Each row has a hidden stage along a path, written after it and counted from one end. A new block has a new path.
[ 1.43  0.10  3.13 -0.03  0.05 -0.53 -0.10  0.08 -0.24 -0.09 -0.50 -0.29
 -0.19  0.26  1.23  1.11  0.54 -0.40 -0.43 -1.19  0.82 -0.66  3.61 -0.42
 -0.21 -0.28  0.69  0.22  1.29  0.59 -0.21  0.20 -0.34 -0.62  0.33  0.21]
1
[ 0.86 -1.32 -0.89  1.66  0.22  0.06 -0.47  0.42  0.03  0.05  0.37 -1.26
  0.03  0.14  0.94  0.67 -0.89 -0.29 -0.12 -0.04  0.20  0.27 -2.18  0.09
  0.42 -0.26  1.14 -0.39  0.93  0.31 -0.13  0.54 -0.42 -0.31  0.64  0.35]
0
[ 2.47 -0.70  0.27 -0.12  2.21 -0.20 -1.11  1.43  0.09 -0.13 -0.70 -0.32
 -0.36 -3.11  1.17 -1.05  0.29 -0.74 -0.83 -3.92  0.38  0.13 -1.21 -0.32
  1.09 -0.15  1.78 -0.26  0.94 -0.58  0.28 -0.27  0.49 -0.30  0.37 -0.03]
2
[ 0.82 -0.87 -2.89  2.20  0.01 -0.14 -0.40  0.54 -0.42  0.29 -0.13 -1.07
  0.04  0.04  0.93  0.28  0.86 -0.41 -0.15  1.58  0.44  0.38 -3.90 -0.01
  0.42  0.03  0.22 -0.85  0.24 -0.99 -0.86  0.77  0.04 -0.05  0.85 -0.12]
0
[ 0.58  2.02  6.31 -0.97 -0.13 -0.13 -1.18  1.04  0.39 -0.40 -0.96  1.78
 -0.82  1.09  2.26  0.88 -0.14 -0.77 -0.64 -1.29  0.62  0.02  7.89 -0.56
 -1.06 -0.17 -0.11  0.74  2.29  0.74  0.55 -0.37  0.78 -0.87  1.50 -0.16]
2
[-1.01  0.92  1.38  1.65 -0.30 -0.42  0.59  0.09 -0.40 -0.45 -0.28 -0.09
 -0.41  2.49  1.57  1.00  0.29  0.25  0.45  2.71  0.33 -0.20  1.86 -0.45
 -1.16  0.23 -1.79 -0.13  1.59 -0.28 -0.45 -0.24  0.42 -0.63  0.21 -0.62]
0
[ 1.25 -2.57 -2.21  1.65  0.62 -0.67 -0.85  0.70 -0.67  0.00 -0.08 -2.18
 -0.10 -1.58  0.84  1.11 -0.26 -0.76 -0.63 -1.32  0.71  0.69 -3.15 -0.08
  1.21 -0.30  1.61 -0.80  0.90  0.49  0.05  0.28 -0.24  0.03  0.59  0.10]
1
[-1.44  0.53  1.83  1.65 -0.38  0.15  0.54 -0.42  0.05 -0.29  0.20 -1.87
 -0.27  5.68  2.30  3.90  0.26  0.10  0.65  5.83  0.23 -0.25  5.19 -1.15
 -0.71 -0.46 -1.93  0.00  1.85  0.16 -0.73 -0.41  0.67 -0.05  1.54 -0.42]
0
[ 0.99 -2.73 -1.46  0.99  0.27  0.05 -0.24  0.93 -0.83  0.08  0.74 -2.91
 -0.06 -0.01  0.34  1.66 -0.66 -0.41 -0.32 -1.54  0.28  0.17 -3.54  0.45
  1.09 -0.55  1.89 -0.50  0.07  1.08 -0.70  0.90 -0.72 -0.02  0.26  0.17]
0
[ 0.79  0.88  6.00 -1.15  0.30 -0.62 -0.50  1.19 -0.19 -0.62 -1.00  0.60
 -0.22 -0.32  1.82  0.32 -0.16 -0.61 -0.88 -3.23  0.87 -0.23  6.03 -0.25
 -1.04 -0.43  0.91  0.79  1.89  1.03  0.75  0.12  0.16 -0.59  0.51 -0.21]
2
[ 0.86  2.22  5.44 -0.08 -0.30 -0.86 -0.38  1.58  0.02 -0.41 -0.55  1.21
 -0.44  0.99  0.98  0.37 -0.05 -0.02 -0.45  0.00  0.11 -0.60  7.11 -0.95
 -1.31  0.30 -1.00  0.84  1.65 -0.02 -0.16 -0.27  0.70 -0.63  1.34 -0.83]
1
[ 0.83  0.21  1.98  0.70  0.04 -2.40 -0.54  0.92 -0.05 -0.21  0.48 -0.41
 -0.25  0.86  2.35  1.34  0.24 -0.22 -0.59  0.36  0.83 -0.20  3.56 -0.21
 -0.04 -0.13  0.17 -0.18  1.66 -0.54 -0.01 -0.74  0.85 -0.47  1.06 -0.36]
2
[ 0.43 -1.96 -1.22  1.84  0.24  0.11 -0.11  3.03 -0.72  0.18  0.56 -1.86
  0.16  1.41  0.75  2.31 -2.83 -0.28 -0.50  1.12  0.97  0.19 -1.14  0.51
  1.12 -0.46  0.78 -0.64  1.13  0.57  0.08  0.40 -0.10 -0.35  0.93  0.47]
1
[ 1.23 -0.70 -0.50  0.07 -0.06 -0.22 -0.28  1.09 -0.39 -0.08 -0.57 -0.60
 -0.40 -0.18  1.49  0.90 -0.28 -0.12 -0.53  0.02  0.64  0.31  1.68  0.28
  1.14  0.17  0.29 -0.42  0.76 -2.77 -0.50 -0.09  0.41 -0.33  1.10  0.53]
2
[-0.44  0.23  2.53  0.97  0.15 -2.45 -0.04  1.04 -0.45 -0.62 -0.32 -1.57
  0.07  0.90  1.04  1.10 -0.39 -0.28 -0.35 -0.80  0.15 -0.16  2.18 -0.09
 -0.93 -0.36 -0.04  0.64  0.41  1.43  0.37  0.25 -0.06 -0.09  0.53  0.01]
0
[ 0.49  0.26  2.97  0.67  0.25  0.18 -0.35  1.22 -0.21 -0.53  0.00 -0.82
 -0.11  0.62  1.06  0.57 -0.43 -0.44 -0.39 -1.16  0.69 -0.26  2.37  0.12
 -0.44 -0.30  0.08  0.33  1.15  1.29 -0.36  0.36 -0.11  0.12  0.50  0.15]
0
[ 0.96 -3.21 -4.93  1.05  0.29 -0.42 -0.94 -0.21 -1.25  0.91  0.51 -3.39
  0.05  0.65  0.75  2.52 -0.76 -0.25 -0.74  0.94  0.65  0.62 -5.52 -0.34
  2.35 -0.05  1.68 -1.14  0.29 -0.16 -1.33  0.45 -0.54 -0.33  1.15 -0.07]
1
[-0.18 -0.65  1.16  0.57  0.91  0.09  0.09  0.59  0.32 -0.13  0.44 -1.81
  0.05  1.92  1.05  2.60 -0.80 -1.05 -0.40  0.64  0.66  0.84  1.94  0.32
 -0.06 -0.45  0.43 -0.01  1.31  1.24 -0.27  0.19 -0.47 -0.51  0.76  0.04]
1
[-0.47  1.41  4.11 -0.55  0.21 -0.38 -0.31  2.04  0.21 -0.54 -0.80  1.04
 -0.30 -1.59  1.09 -1.74  0.39  0.17 -0.24 -2.76  0.22 -0.69  2.68 -0.17
 -1.80  0.01 -0.05  0.85 -0.03  0.36 -0.35  0.57 -0.07 -0.37  0.81 -0.67]
0
[ 1.26 -2.22 -5.01  4.94 -0.30 -1.03 -0.23 -0.99 -0.69  0.25 -0.14 -1.98
 -0.07  0.99  1.96  2.25 -0.35  0.30 -0.12  3.96  0.75  0.35 -4.37  0.06
  2.14 -0.23 -0.07 -1.24  1.47 -2.05 -1.24 -0.18  0.59 -0.26  0.84  0.16]
2
[ 1.27 -1.08  0.49  0.38 -0.09  0.04 -0.53  0.91 -0.46  0.02 -0.20  0.11
 -0.46 -0.53  1.46  1.05 -0.04 -0.37 -0.45 -0.57  0.61  0.05  0.99  0.04
  0.49 -0.03  0.57  0.04  1.45 -0.21 -0.20  0.61 -0.33 -0.57  0.97 -0.18]
1
[ 0.89  0.77  5.01 -0.92  0.40 -0.39 -0.47  1.94 -0.34 -0.83 -0.54  0.29
 -0.41 -0.08  1.53  0.82 -0.05 -0.23 -0.89 -2.96  0.30 -0.53  5.52 -0.36
 -0.81 -0.70  0.90  0.88  1.26  1.51  0.71 -0.17 -0.20 -0.48  0.97  0.18]
2
[ 0.72  0.95  2.12  1.33  0.50 -0.79 -0.80  1.18 -0.21 -0.30 -0.04  0.56
 -0.29  0.59  0.48  0.42  0.09 -0.01 -0.08 -0.09  0.74  0.21  1.78 -0.19
 -1.12 -0.12 -0.40  1.22  1.88  0.42  0.14  0.10  0.25 -0.35  0.44 -0.40]
0
[-2.56  0.82  4.10  1.96 -0.36 -0.26  0.87 -0.92 -0.46 -0.06  0.03 -1.15
 -0.13  7.74  2.94  5.60 -0.38  0.24  0.40  7.04  0.30  0.02  8.27  0.23
 -0.79 -0.81 -2.32  0.32  3.02  1.13 -1.23 -0.42  0.65 -0.95  1.33 -0.38]
1
[ 0.19 -0.35  1.53  0.68 -0.26 -0.19 -0.07  0.67 -0.58 -0.32 -0.38 -0.74
 -0.21  1.31  1.55  2.23  0.08 -0.27 -0.71  1.00  0.93  0.35  2.66  0.04
 -0.08 -0.16 -0.16 -0.11  1.25  0.47 -0.42  0.03 -0.03 -0.80  1.14  0.01]
1
[ 2.66 -0.52 -1.40 -0.05  0.06 -0.38 -1.12  1.86  0.03  0.33 -0.68  0.13
 -0.06 -4.21 -0.15 -2.65  0.38  0.04 -0.37 -4.02  0.34  0.56 -5.33 -0.21
  0.63  0.63  1.29 -0.49 -1.03 -0.66  0.62  0.47 -0.53  0.10 -0.14 -0.96]
0
